Here is a tiny trained network, its code and every weight. The questions are about switching its units off for an input and a class, where a switched-off unit gives its printed mean instead of its output.

import numpy as np


def w(rows, s, z=0):
    codes = np.array(rows[::2]) - 128.0
    scale = np.full(codes.shape[1], s)
    scale[-1] = z or s
    return codes * scale


def norm(h):
    return h / np.sqrt((h * h).mean(-1, keepdims=True) + 1e-5)


def f(y):
    return y / 2 * (1 + np.tanh(0.7978845608 * (y + 0.044715 * y**3)))


def log_softmax(a):
    a = a - a.max(-1, keepdims=True)
    return a - np.log(np.exp(a).sum(-1, keepdims=True))


def net(x, mask):
    res = np.array(x, float).reshape(1, 6) / 4 @ E
    u = 0
    for l in range(3):
        y = f(norm(res) @ A[l][:, :-1].T + A[l][:, -1])
        res = res + np.where(mask[u : u + 3], y, B[l][:, -1]) @ B[l][:, :-1]
        u += 3
    return log_softmax(norm(res)[-1] @ U[:, :-1].T + U[:, -1])


A, B = {}, {}
E = w([
[135,57,66,13,70,143,223,181],'x0',
[139,124,140,141,142,130,159,124],'x1',
[111,94,130,133,129,143,111,113],'x2',
[129,134,113,138,126,127,145,108],'x3',
[146,132,109,120,135,113,116,129],'x4',
[228,123,129,109,155,253,58,137],'x5',
],0.0066)
A[0] = w([
[178,123,127,30,140,14,136,134,253],'0.n0',
[40,4,217,17,34,14,183,190,125],'0.n1',
[136,83,97,68,146,168,47,152,183],'0.n2',
],0.0037,0.002)
B[0] = w([
[50,147,1,178,179,191,155,101,185],'0.n0',
[133,135,49,186,108,140,199,62,254],'0.n1',
[65,159,156,176,28,102,148,121,170],'0.n2',
],0.0059,0.004)
A[1] = w([
[160,85,101,1,91,187,146,150,4],'1.n0',
[147,138,146,135,114,107,159,130,140],'1.n1',
[144,161,105,173,92,158,126,106,200],'1.n2',
],0.0093,0.004)
B[1] = w([
[2,102,173,102,229,50,149,152,254],'1.n0',
[62,86,144,138,142,180,73,150,139],'1.n1',
[110,91,171,86,168,167,46,132,240],'1.n2',
],0.0082,0.0048)
A[2] = w([
[39,131,144,106,175,131,108,109,255],'2.n0',
[1,152,125,172,180,38,108,104,114],'2.n1',
[123,91,52,86,46,140,208,158,76],'2.n2',
],0.0076,0.0022)
B[2] = w([
[175,82,97,146,121,99,165,165,220],'2.n0',
[81,88,146,81,188,133,187,191,244],'2.n1',
[147,227,56,234,74,103,44,7,170],'2.n2',
],0.011)
U = w([
[72,45,153,84,221,92,199,195,191],'0',
[156,173,154,71,62,157,155,104,42],'1',
[150,171,181,74,63,114,133,80,2],'2',
[94,157,30,186,88,84,163,26,181],'3',
[240,104,191,138,151,198,13,132,175],'4',
[165,169,178,71,51,110,140,90,11],'5',
[147,186,160,53,56,112,124,109,17],'6',
],0.011,0.006)

Each question gives the input, the list of numbers given to net, and the class t.
The units are the neurons (one row each of A and B). Each row of codes is followed by its name. A weight is (code - 128) times the scale printed after its matrix; where a second scale follows, it is the last column's (A, B and U).
mask holds one flag per neuron, layer by layer. A switched-off neuron (its flag False) gives its mean, the last column of its row in B, instead of its output. The means were averaged over made-up inputs and are rounded, as every weight is.
A unit's drop is (log p(t) with every unit on - log p(t) with that unit switched off) / (log p(t) with every unit on - log p(t) with every unit switched off).
The circuit of an input: a set's keep is (log p(t) with only the set's units on - log p(t) with every unit switched off) / (log p(t) with every unit on - log p(t) with every unit switched off). Starting from all 9 units, units are removed one at a time, each time the one whose removal leaves the highest keep (on an exact tie, the one counted first), for as long as the keep stays at least 0.8.
circuit, biggest first: the units of the circuit, biggest drop first
most important unit: the unit with the biggest drop
top k neurons: the k neurons with the biggest drops, biggest first
drop of u: that unit's drop, to one decimal
input [4,-6,4,-5,-7,0], class 3: top 3 neurons	[0.n1 2.n2 0.n2]
input [1,-7,-2,-6,3,-5], class 3: circuit, biggest first	[1.n0 2.n2]
input [0,-5,8,-3,1,3], class 4: most important unit	0.n2
input [0,-3,5,-1,-8,2], class 4: circuit, biggest first	[1.n0 2.n1]
input [-2,-1,5,-7,4,2], class 4: circuit, biggest first	[1.n0 2.n1]
input [-7,3,-5,4,-3,1], class 4: circuit, biggest first	[1.n0 1.n2]
input [-6,1,3,-1,-5,1], class 4: top 3 neurons	[1.n0 2.n1 0.n0]
input [1,2,-5,4,-8,-4], class 3: top 2 neurons	[1.n0 2.n2]
input [-7,5,3,-3,-3,2], class 4: top 2 neurons	[1.n0 2.n1]
input [3,-7,-4,4,3,0], class 3: top 2 neurons	[0.n0 2.n2]
input [-6,8,-8,3,6,2], class 4: drop of 1.n0	1.2
input [-6,6,5,7,7,3], class 4: drop of 1.n0	1.0
input [5,-8,3,-5,4,-3], class 3: drop of 1.n2	0.0
input [-1,-6,6,3,6,3], class 4: circuit, biggest first	[1.n0]
